(in the rows, 128 means zero)
Each row is followed by its class. Each block has new classes.
[160  34 145 142 210 130 132 126  52 188 124 140 146 145  95 111 164 128
 118 149  99 145 139 159 138 151 105 112 124 137 130  33 125 152 126 151
 124 191 120 108  55 117 113 146 160 128  93 133 120] -> Z
[173  85 156  93 176 146 159 134 110 128  97 118 118 151 126  86 139 136
 125 130 129 138 143 134 146 133 104 109 113 100 117  99 115 131 129 145
 150 181 149 118 122 133 112 134 137 111 140 142 136] -> G
[132  99 127 108 154 129 131 135 116 121 113 119 135 162 128 107 115 144
 114 133 157 130 148 129 153 126  99 126 113 120 130  79 158 127 138 139
 128 150 109 119  85 127 122 144 115 125 136 148 126] -> Y
[170 127 133  81 147 141 145 125 112 150  97 115 122 130 126 100  98 138
 113 143 120 146 131 120 160 134  90 108 123 102 125  82 136 119 136 118
 159 154 128 116 131 120 124 130 120 121 145 132 127] -> Y
[157  58 161 120 192 102 165  83 107 126 114 142 125 152 109 114 136 142
 137 106 156 119 152 117 120 139 115 152 114 149 115  68 125 129 130 127
 119 169 118 125   7 117 131 141 159 119  62 167 143] -> G
[167 102 158 117 171 128 158 137 135 129 115 133 127 126 132 105 142 128
 127 130 111 138 138 140 129 138 100 120 127 107 129  96  95 140 128 146
 132 171 138 122 116 137 104 133 147 124 113 132 129] -> W
[153  34 160 143 208 106 144 100  90 167 126 146 141 128 106 122 154 140
 127 130 108 134 147 144 130 152 108 129 123 151 129  40 111 141 123 147
 125 187 111 114  16 116 116 145 165 132  59 147 126] -> Z
[193  73 155 125 203 125 162 120  95 183 119 138 132 127 103 101 163 130
 129 136  98 142 130 148 133 152 109 115 143 126 129  71  89 158 121 141
 128 195 146 110  93 132 104 143 179 122  87 130 130] -> W
[110  28 169 157 187 137 114 151  96 125 138 143 140 134 112 132 169 121
 118 144  89 132 146 166 123 145 120 116 120 131 132  64 120 137 125 172
 121 177 105 118  74 116 111 141 126 132 106 124 112] -> Z
[163  88 157 129 175 147 139 145 105 152 125 129 131 114 115 106 162 122
 121 141  83 143 125 157 129 146 126  99 131 112 127 116  90 139 127 149
 142 176 151 113 154 132 106 137 149 125 134 112 121] -> W
[162 210 118  71  86 157 141  99 146 142 100  96 101  83 131 123 104 119
 132 129  99 139  93  99 127 129 152 113 131  95  97 212  97 102 129  91
 185 105 183 129 246 124 155 123 131 111 166 103 147] -> W
[172  87 164  91 175 139 166 118 122 120  94 114 116 141 125  95 135 136
 126 122 128 135 136 135 131 133 114 118 112 106 109 108 107 126 134 142
 141 179 149 121 111 131 117 133 140 111 126 149 138] -> G
[165 109 161 117 163 106 162  75 122 158 121 137 124 107 122 129 127 127
 140 109 114 129 124 107 116 147 126 138 134 148 115 104  91 121 127 106
 140 147 134 123  73 124 136 133 167 120  67 141 142] -> Z
[176 141 114  91 136 114 156  86 119 163 106 114 121 137 122 107 111 145
 133 120 151 128 119 107 136 131 116 136 124 125 113 120 128 126 129 100
 143 132 149 122 115 123 141 133 154 116 118 144 145] -> Y
[155 133 175 121 149 110 165 114 158 107 120 140 124 103 146 130 126 128
 140 113 116 128 136 117 113 134 104 134 143 133 127 123  80 131 127 130
 119 144 127 131 106 134 115 126 148 119  89 139 135] -> W
[117 148 133 122 104 151 127 156 147  86 121 115 114 122 142 125 136 113
 125 122 119 129 126 136 120 118 151 114 123 108 124 184 113 123 126 145
 142 123 146 133 197 138 116 120 104 119 168 115 129] -> G
[157  92 162 125 175 137 149 153 123 129 122 137 132 117 132 106 148 125
 121 137  99 144 138 152 135 135  98 110 121 103 138  85 102 145 126 162
 126 178 134 123 126 146  98 130 137 128 123 130 116] -> W
[114 100 161 155 150 105 132 115 131 123 144 150 134 108 128 151 137 125
 134 121 110 129 133 130 114 144 124 139 128 150 131 104  99 133 121 132
 113 137 107 129  65 127 127 143 141 135  81 132 123] -> W
[ 90 126 183 144 139 100 127 149 171  71 143 158 137  96 159 156 107 129
 125 123  92 140 141 124 120 125  88 129 130 125 149  93 100 129 126 144
  99 132  87 137  91 140 105 123 106 141 101 128 110] -> Y
[142  37 162 111 193 121 147 125 102 120 115 138 134 182 120 102 132 143
 115 130 162 130 168 142 146 135  88 129 105 129 129  34 153 133 131 158
 122 183 103 122  19 123 113 137 126 125 112 154 122] -> Y
[121 101 129 106 130 141 127 129 115 100 111 111 122 153 126 114 122 133
 116 129 151 125 142 126 135 126 131 123 109 117 117 124 156 114 135 142
 148 140 123 124 114 111 136 131  99 121 153 142 135] -> G
[184  53 183 128 205 125 153 100  97 171 116 135 124 114 101 112 172 122
 138 117  92 141 130 141 114 157 126 118 132 135 111  86  74 142 119 139
 132 194 156 114  76 123 116 145 181 116  68 133 139] -> W
[154 141 143 111 130 142 143 137 134 125 116 124 123 119 131 112 130 125
 128 129 106 138 123 133 129 133 121 117 121 106 125 141 106 130 118 135
 129 147 146 125 172 138 118 129 123 120 141 122 131] -> W
[143 123 123 111 143 124 135 127 121 141 122 127 136 141 130 116 116 136
 121 134 140 133 133 125 145 127  95 121 123 119 131  99 143 129 133 126
 131 137 125 123 111 134 135 126 130 131 130 142 122] -> Z
[172 100 140 135 170 130 153 118 105 174 128 134 130 124 108 113 165 113
 137 129 104 132 120 147 122 146 132 123 135 134 119 106  92 145 125 136
 128 161 150 117 116 133 117 137 175 124 102 129 131] -> W
[  4  23 154 189 117 182  49 221 107  30 151 134 127 122 117 165 199 100
 104 145  72 127 150 195 104 125 201  87 107 130 134 181 145 122 131 211
 149 150  97 132 179 116 115 131  39 135 204  83 100] -> G
[142  81 145 115 154 128 147 119 119 106 111 126 119 160 126 114 132 136
 128 118 158 120 152 133 126 127 124 138 108 129 117 107 140 125 123 143
 129 153 124 130  72 128 115 133 126 121 119 151 134] -> G
[177 102 157 124 172 144 157 150 125 138 118 132 129 127 128 102 159 127
 126 131  99 141 132 152 128 140 108 109 134 107 128 115  85 147 118 157
 131 178 155 116 153 141  94 135 149 121 125 124 122] -> W
[136  96 143 119 169 124 154 154 134 112 122 136 136 158 134 101 123 139
 121 133 144 135 155 143 142 125  79 126 114 115 140  72 136 141 134 151
 109 162 110 128  90 134 101 129 125 129 126 152 116] -> Y
[128 110 159 124 135 135 128 123 119 122 122 122 120 104 128 140 118 121
 121 136  93 141 129 126 130 133 123 108 126 117 120 120 110 116 129 129
 149 145 124 124 137 123 131 132 119 124 131 118 128] -> Z
[186  83 155 124 184 133 159 116  92 189 117 133 130 120 104 104 154 126
 124 142  84 146 122 145 135 154 110 108 132 123 126  81  92 142 127 136
 147 185 144 109 113 126 111 140 170 129  96 125 128] -> Z
